Each row has a class, written after it.
[ 0.24 -0.03  0.36  0.18  0.66 -0.50 -0.33  0.54 -3.22  0.09 -1.29 -0.53
  0.29  0.96 -0.56  0.85  0.11 -0.26 -0.01 -1.98  1.66  0.22 -0.02  0.57
  0.55  1.31 -2.30  0.23 -0.76 -0.68]	nug
[-0.06  2.65  0.09 -0.32 -1.33  0.36  1.23 -1.27  0.31 -2.13  1.45 -0.02
 -0.06 -0.41  3.66 -0.02 -0.30  0.67  0.81 -0.19  0.66 -0.99  0.27  0.49
  0.03  0.13 -0.39 -0.58  3.22  1.34]	Timo
[ 0.00 -1.12 -0.05 -0.18 -0.32  0.79  0.03  0.18 -1.04  0.41  0.71  0.52
 -0.68  0.68  0.94  0.24  0.38 -0.20  1.00 -0.78  1.82  1.18 -0.36  0.46
 -0.03  0.42 -0.95 -0.32 -0.74  0.91]	nug
[-0.30 -3.26  0.46  0.43 -0.84 -1.47  0.06  0.63  0.66 -0.73 -1.07 -0.13
  0.73  0.48  0.70 -1.29 -0.36  1.46  0.24 -1.91 -0.30  0.81  1.41  0.13
  1.51 -1.59 -1.01  0.57 -0.11 -1.64]	nug
[ 0.66 -2.74  0.52 -0.26  0.39 -0.70 -0.01  0.18 -1.82  0.46  0.54  0.04
 -0.77  1.72 -1.65  1.18  0.24  0.04  1.12 -0.36  2.99  0.85 -0.41  0.60
  0.51  1.33  0.18 -0.45 -1.78  0.45]	nug
[-0.46 -2.29  0.49  0.20 -0.71  2.89 -0.30 -0.46 -0.57 -1.36  0.85 -0.70
 -0.30 -0.98  2.56 -0.20 -0.16  0.69  1.57 -0.17  0.41  0.76  0.16  1.06
 -0.73 -0.47 -0.34 -0.40  1.19  0.99]	Timo
[-0.54 -3.88 -0.04  0.22 -0.82  1.28  0.45 -0.25 -0.21 -0.20  2.24  0.31
 -0.26  0.86  1.79 -0.27  0.17  0.30  0.84 -0.29  0.82 -0.78  0.55  0.18
  0.06 -0.41  0.46 -0.78  0.37  0.50]	Timo
[ 0.35 -0.21 -0.16 -0.12  0.83  2.14 -1.33 -0.15 -1.09  0.87 -1.37 -1.11
 -0.31 -1.05 -0.29  0.84  0.18 -0.35  1.43 -1.09  0.55  0.85 -0.25  1.09
 -0.28  0.35 -1.09 -0.77 -1.94  0.94]	nug
[ 0.69 -1.81  0.35 -0.69 -0.67  2.70  0.47  0.63  0.24  0.20  2.14  0.46
 -0.72 -0.53  1.51 -0.64 -0.68  0.59 -0.42 -1.35 -0.95  0.13  0.32 -1.07
 -0.25 -0.01  1.50 -0.19  1.26  1.52]	Timo
[-0.36 -0.62 -0.50  0.52 -0.49  0.53 -0.45 -0.46 -0.90 -0.21 -1.28 -0.97
 -0.56  3.30  2.83 -0.06  0.59  0.55  2.16 -1.23  4.81  0.37 -0.46  3.12
  0.04  0.92 -3.43 -0.36 -1.21 -0.06]	nug
[ 0.47  1.55  0.11  0.54  0.93  0.40  0.15  0.63 -0.16  1.06 -0.08  0.42
 -0.53 -0.23 -0.42  0.65 -0.36 -0.29  0.28 -0.51  1.84 -0.66 -0.98 -0.70
 -0.18  1.19 -0.66  0.03 -1.35  0.78]	nug
[ 0.53 -1.89  0.05 -0.36  0.29  0.35 -0.67  0.39 -0.37 -0.90 -1.89 -0.24
  0.65 -3.21  2.14 -0.79 -0.69  0.41  0.08 -1.74 -1.41  0.46  0.42  0.01
  0.12 -1.09  1.10 -0.58 -0.47 -0.86]	Timo
[-3.09 -6.15  1.13  0.83 -0.55  0.69  1.12  0.42  2.10  2.79  2.49 -0.24
 -2.39  5.94 -4.17 -0.02  1.05  0.94  0.42 -0.63  3.91  4.67  0.44 -0.66
  1.27  0.54 -1.68  0.47 -2.21  0.93]	nug
[-0.01  2.86  0.01 -0.55 -0.29  0.84 -0.06  0.82  0.52 -1.40  0.91 -0.21
  0.03 -1.33  2.03  0.33 -0.19  0.01 -0.08  1.31 -2.10 -0.61 -0.21 -0.40
 -0.59 -0.29  0.34  0.08  2.30  0.24]	Timo
[-0.66  2.92  0.44  0.12 -0.35  2.61 -0.35 -0.42  0.98 -0.15  1.98 -0.52
 -0.42  0.48  3.09  0.86 -0.36  1.76  1.67  1.08  1.99 -0.72 -0.23  0.16
 -0.37  0.70 -0.55  0.43  0.56  1.62]	Timo
